Below is a small trained network, with its code and all its weights. Each question gives an input and a class and asks what happens when units are switched off, that is, made to give their printed mean instead of their output.

import numpy as np


def w(rows, s, z=0):
    codes = np.array(rows[::2]) - 128.0
    scale = np.full(codes.shape[1], s)
    scale[-1] = z or s
    return codes * scale


def norm(h):
    return h / np.sqrt((h * h).mean(-1, keepdims=True) + 1e-5)


def f(y):
    return y / 2 * (1 + np.tanh(0.7978845608 * (y + 0.044715 * y**3)))


def log_softmax(a):
    a = a - a.max(-1, keepdims=True)
    return a - np.log(np.exp(a).sum(-1, keepdims=True))


def net(x, mask):
    res = np.array(x, float).reshape(1, 8) / 4 @ E
    u = 0
    for l in range(4):
        y = f(norm(res) @ A[l][:, :-1].T + A[l][:, -1])
        res = res + np.where(mask[u : u + 4], y, B[l][:, -1]) @ B[l][:, :-1]
        u += 4
    return log_softmax(norm(res)[-1] @ U[:, :-1].T + U[:, -1])


A, B = {}, {}
E = w([
[126,130,121,120],'x0',
[155,83,2,204],'x1',
[237,5,189,119],'x2',
[128,126,125,133],'x3',
[123,129,129,133],'x4',
[130,129,130,130],'x5',
[230,213,105,119],'x6',
[130,128,131,133],'x7',
],0.0064)
A[0] = w([
[152,31,1,112,79],'L0N1',
[84,162,224,153,61],'L0N2',
[131,128,133,128,2],'L0N3',
[136,139,224,23,102],'L0N4',
],0.0072,0.0054)
B[0] = w([
[121,141,130,178,242],'L0N1',
[156,120,119,178,144],'L0N2',
[185,114,167,130,61],'L0N3',
[125,128,174,246,253],'L0N4',
],0.012,0.0025)
A[1] = w([
[226,3,165,86,3],'L1N1',
[160,92,15,172,2],'L1N2',
[37,40,151,136,109],'L1N3',
[255,228,127,142,138],'L1N4',
],0.0092,0.0026)
B[1] = w([
[160,236,75,136,213],'L1N1',
[165,109,221,215,214],'L1N2',
[189,75,76,58,210],'L1N3',
[92,3,108,71,255],'L1N4',
],0.013,0.0045)
A[2] = w([
[239,159,169,142,72],'L2N1',
[201,92,76,51,253],'L2N2',
[255,113,147,147,55],'L2N3',
[123,169,250,48,108],'L2N4',
],0.0092,0.0028)
B[2] = w([
[102,156,80,97,190],'L2N1',
[17,101,134,108,255],'L2N2',
[104,203,155,108,230],'L2N3',
[255,93,161,202,166],'L2N4',
],0.012,0.0048)
A[3] = w([
[89,249,69,112,177],'L3N1',
[152,99,169,157,3],'L3N2',
[165,133,164,171,86],'L3N3',
[153,125,151,142,87],'L3N4',
],0.013,0.0031)
B[3] = w([
[158,245,153,71,254],'L3N1',
[106,136,48,140,155],'L3N2',
[38,137,61,175,179],'L3N3',
[115,161,40,153,137],'L3N4',
],0.011,0.0064)
U = w([
[187,150,137,253,133],'0',
[122,248,111,67,65],'1',
[104,60,115,39,57],'2',
[97,162,120,121,253],'3',
],0.013,0.0052)

Each question gives the input, the list of numbers given to net, and the class t.
The units are the neurons (one row each of A and B). Each row of codes is followed by its name. A weight is (code - 128) times the scale printed after its matrix; where a second scale follows, it is the last column's (A, B and U).
mask holds one flag per neuron, layer by layer. A switched-off neuron (its flag False) gives its mean, the last column of its row in B, instead of its output. The means were averaged over made-up inputs and are rounded, as every weight is.
A unit's drop is (log p(t) with every unit on - log p(t) with that unit switched off) / (log p(t) with every unit on - log p(t) with every unit switched off).
The circuit of an input: a set's keep is (log p(t) with only the set's units on - log p(t) with every unit switched off) / (log p(t) with every unit on - log p(t) with every unit switched off). Starting from the 12 units with the biggest drops (on a tie, the unit counted first), units are removed one at a time, each time the one whose removal leaves the highest keep (on an exact tie, the one counted first), for as long as the keep stays at least 0.8.
circuit, biggest first: the units of the circuit, biggest drop first
top k neurons: the k neurons with the biggest drops, biggest first
top k neurons in layer l: the k neurons of layer l with the biggest drops, biggest first
drop when u is switched off: that unit's drop, to one decimal
input [6,-8,4,-5,-4,8,-7,-8], class 0: circuit, biggest first -> [L1N4; L2N4]
input [-2,-2,1,3,6,-4,-3,-3], class 2: circuit, biggest first -> [L1N3]
input [3,4,-2,6,-7,7,-6,-6], class 2: top 2 neurons -> [L1N3; L0N4]
input [3,4,6,6,-4,8,-6,-7], class 1: circuit, biggest first -> [L1N1; L0N4]
input [1,-6,4,-7,2,-4,7,4], class 2: top 2 neurons -> [L1N4; L1N2]
input [1,5,-5,4,8,8,1,2], class 0: circuit, biggest first -> [L1N2; L2N2]
input [5,-7,-7,-7,-3,-8,-5,-2], class 0: top 2 neurons in layer 1 -> [L1N4; L1N1]
input [-7,-5,-3,-8,-4,4,-7,0], class 2: top 2 neurons -> [L1N3; L1N2]
input [-2,5,-5,-5,-4,5,4,5], class 0: top 2 neurons -> [L1N2; L1N3]
input [8,5,7,-7,-8,-8,8,-2], class 2: top 4 neurons -> [L1N4; L0N1; L2N2; L3N1]
input [-6,5,-8,-1,0,6,-4,3], class 1: top 2 neurons -> [L1N4; L3N1]
input [5,-6,2,-8,-1,-4,-4,0], class 0: top 2 neurons -> [L0N4; L1N4]
input [-3,-1,6,1,5,5,-5,-2], class 1: top 2 neurons -> [L1N1; L1N4]
input [6,-7,2,-8,-5,-1,6,2], class 0: circuit, biggest first -> [L2N4]
input [0,-5,0,-1,3,-4,-4,2], class 0: top 2 neurons -> [L0N4; L1N4]
input [5,1,-3,7,-3,-5,-6,-8], class 2: top 2 neurons in layer 1 -> [L1N3; L1N1]
input [6,-4,0,-4,-6,4,-6,-7], class 2: top 3 neurons in layer 1 -> [L1N3; L1N1; L1N2]
input [4,-1,5,0,1,1,-3,-8], class 1: drop when L1N4 is switched off -> 0.2
input [-3,2,3,-4,2,-5,8,-4], class 2: drop when L1N4 is switched off -> 1.0
input [-2,-1,2,-6,-5,-6,4,4], class 2: drop when L1N4 is switched off -> 0.8
input [6,-8,4,0,-2,0,-4,3], class 0: drop when L2N4 is switched off -> 0.1
input [1,-7,-3,-2,-8,-5,3,3], class 0: top neuron -> [L2N4]
